Below are the code and all the weights of a small trained network. Each question names an input and a class and asks about switching units off, where a switched-off unit gives its printed mean instead of its output.

import numpy as np


def w(rows, s, z=0):
    codes = np.array(rows[::2]) - 128.0
    scale = np.full(codes.shape[1], s)
    scale[-1] = z or s
    return codes * scale


def norm(h):
    return h / np.sqrt((h * h).mean(-1, keepdims=True) + 1e-5)


def f(y):
    return y / 2 * (1 + np.tanh(0.7978845608 * (y + 0.044715 * y**3)))


def log_softmax(a):
    a = a - a.max(-1, keepdims=True)
    return a - np.log(np.exp(a).sum(-1, keepdims=True))


def net(x, mask):
    res = np.array(x, float).reshape(1, 2) / 4 @ E
    u = 0
    for l in range(2):
        y = f(norm(res) @ A[l][:, :-1].T + A[l][:, -1])
        res = res + np.where(mask[u : u + 11], y, B[l][:, -1]) @ B[l][:, :-1]
        u += 11
    return log_softmax(norm(res)[-1] @ U[:, :-1].T + U[:, -1])


A, B = {}, {}
E = w([
[254,139,51,151,158],'x0',
[142,94,90,24,146],'x1',
],0.0057)
A[0] = w([
[180,84,114,74,220,44],'L0N0',
[73,25,151,168,38,28],'L0N1',
[246,123,145,87,92,139],'L0N2',
[159,151,142,60,128,2],'L0N3',
[84,39,166,50,174,27],'L0N4',
[88,144,50,118,66,149],'L0N5',
[87,201,246,146,51,54],'L0N6',
[19,79,129,14,97,96],'L0N7',
[152,177,84,171,148,153],'L0N8',
[180,3,43,96,123,71],'L0N9',
[35,95,172,199,93,169],'L0N10',
],0.0058,0.0021)
B[0] = w([
[125,150,131,83,82,159],'L0N0',
[172,134,101,154,116,157],'L0N1',
[190,169,136,177,65,172],'L0N2',
[140,44,177,132,69,119],'L0N3',
[130,90,143,148,163,178],'L0N4',
[169,140,133,34,145,135],'L0N5',
[57,107,86,124,10,209],'L0N6',
[177,85,132,253,235,252],'L0N7',
[127,185,236,182,150,165],'L0N8',
[138,130,160,20,37,179],'L0N9',
[182,145,66,26,60,229],'L0N10',
],0.005,0.0046)
A[1] = w([
[140,196,106,118,47,61],'L1N0',
[104,48,163,141,244,85],'L1N1',
[119,90,199,117,134,154],'L1N2',
[196,112,94,144,208,159],'L1N3',
[86,77,62,67,93,159],'L1N4',
[193,100,127,148,133,128],'L1N5',
[141,165,148,112,143,192],'L1N6',
[141,139,190,194,153,111],'L1N7',
[79,128,104,147,114,178],'L1N8',
[90,88,162,70,124,64],'L1N9',
[101,149,53,128,89,1],'L1N10',
],0.011,0.0018)
B[1] = w([
[109,91,118,127,205,242],'L1N0',
[137,146,171,56,243,254],'L1N1',
[171,131,96,158,182,157],'L1N2',
[54,87,207,112,127,235],'L1N3',
[120,177,141,198,91,230],'L1N4',
[20,137,111,121,130,192],'L1N5',
[108,105,86,200,60,143],'L1N6',
[196,199,1,188,152,189],'L1N7',
[180,58,191,46,86,172],'L1N8',
[137,151,78,144,211,168],'L1N9',
[55,77,216,153,109,163],'L1N10',
],0.006,0.0053)
U = w([
[64,62,187,167,35,171],'0',
[167,170,71,238,134,189],'1',
[123,92,160,113,251,101],'2',
[209,121,65,35,49,3],'3',
],0.014,0.0022)

Each question gives the input, the list of numbers given to net, and the class t.
The units are the neurons (one row each of A and B). Each row of codes is followed by its name. A weight is (code - 128) times the scale printed after its matrix; where a second scale follows, it is the last column's (A, B and U).
mask holds one flag per neuron, layer by layer. A switched-off neuron (its flag False) gives its mean, the last column of its row in B, instead of its output. The means were averaged over made-up inputs and are rounded, as every weight is.
A unit's drop is (log p(t) with every unit on - log p(t) with that unit switched off) / (log p(t) with every unit on - log p(t) with every unit switched off).
The circuit of an input: a set's keep is (log p(t) with only the set's units on - log p(t) with every unit switched off) / (log p(t) with every unit on - log p(t) with every unit switched off). Starting from the 12 units with the biggest drops (on a tie, the unit counted first), units are removed one at a time, each time the one whose removal leaves the highest keep (on an exact tie, the one counted first), for as long as the keep stays at least 0.8.
units of the circuit, in order: the units of the circuit, biggest drop first
top k neurons: the k neurons with the biggest drops, biggest first
k most important neurons of layer l: the k neurons of layer l with the biggest drops, biggest first
drop when u is switched off: that unit's drop, to one decimal
input [-1,-8], class 0: units of the circuit, in order : [L0N7, L0N6]
input [3,1], class 3: units of the circuit, in order : [L0N7]
input [1,5], class 3: top 2 neurons : [L0N9, L1N1]
input [1,1], class 3: top 2 neurons : [L0N9, L1N3]
input [5,4], class 3: top 2 neurons : [L0N9, L0N7]
input [3,0], class 1: 2 most important neurons of layer 0 : [L0N10, L0N8]
input [6,1], class 3: top 3 neurons : [L0N7, L0N9, L1N1]
input [-2,0], class 0: top 2 neurons : [L0N10, L0N6]
input [5,2], class 3: 2 most important neurons of layer 0 : [L0N7, L0N9]
input [4,3], class 3: 2 most important neurons of layer 0 : [L0N9, L0N7]
input [0,0], class 0: 2 most important neurons of layer 0 : [L0N7, L0N8]
input [-1,-1], class 0: drop when L1N10 is switched off : 0.2
input [2,6], class 3: drop when L0N9 is switched off : 1.0
input [1,-1], class 1: drop when L0N0 is switched off : 0.0
input [-2,-1], class 0: drop when L1N10 is switched off : 0.1
input [2,2], class 3: most important neuron of layer 1 : [L1N3]
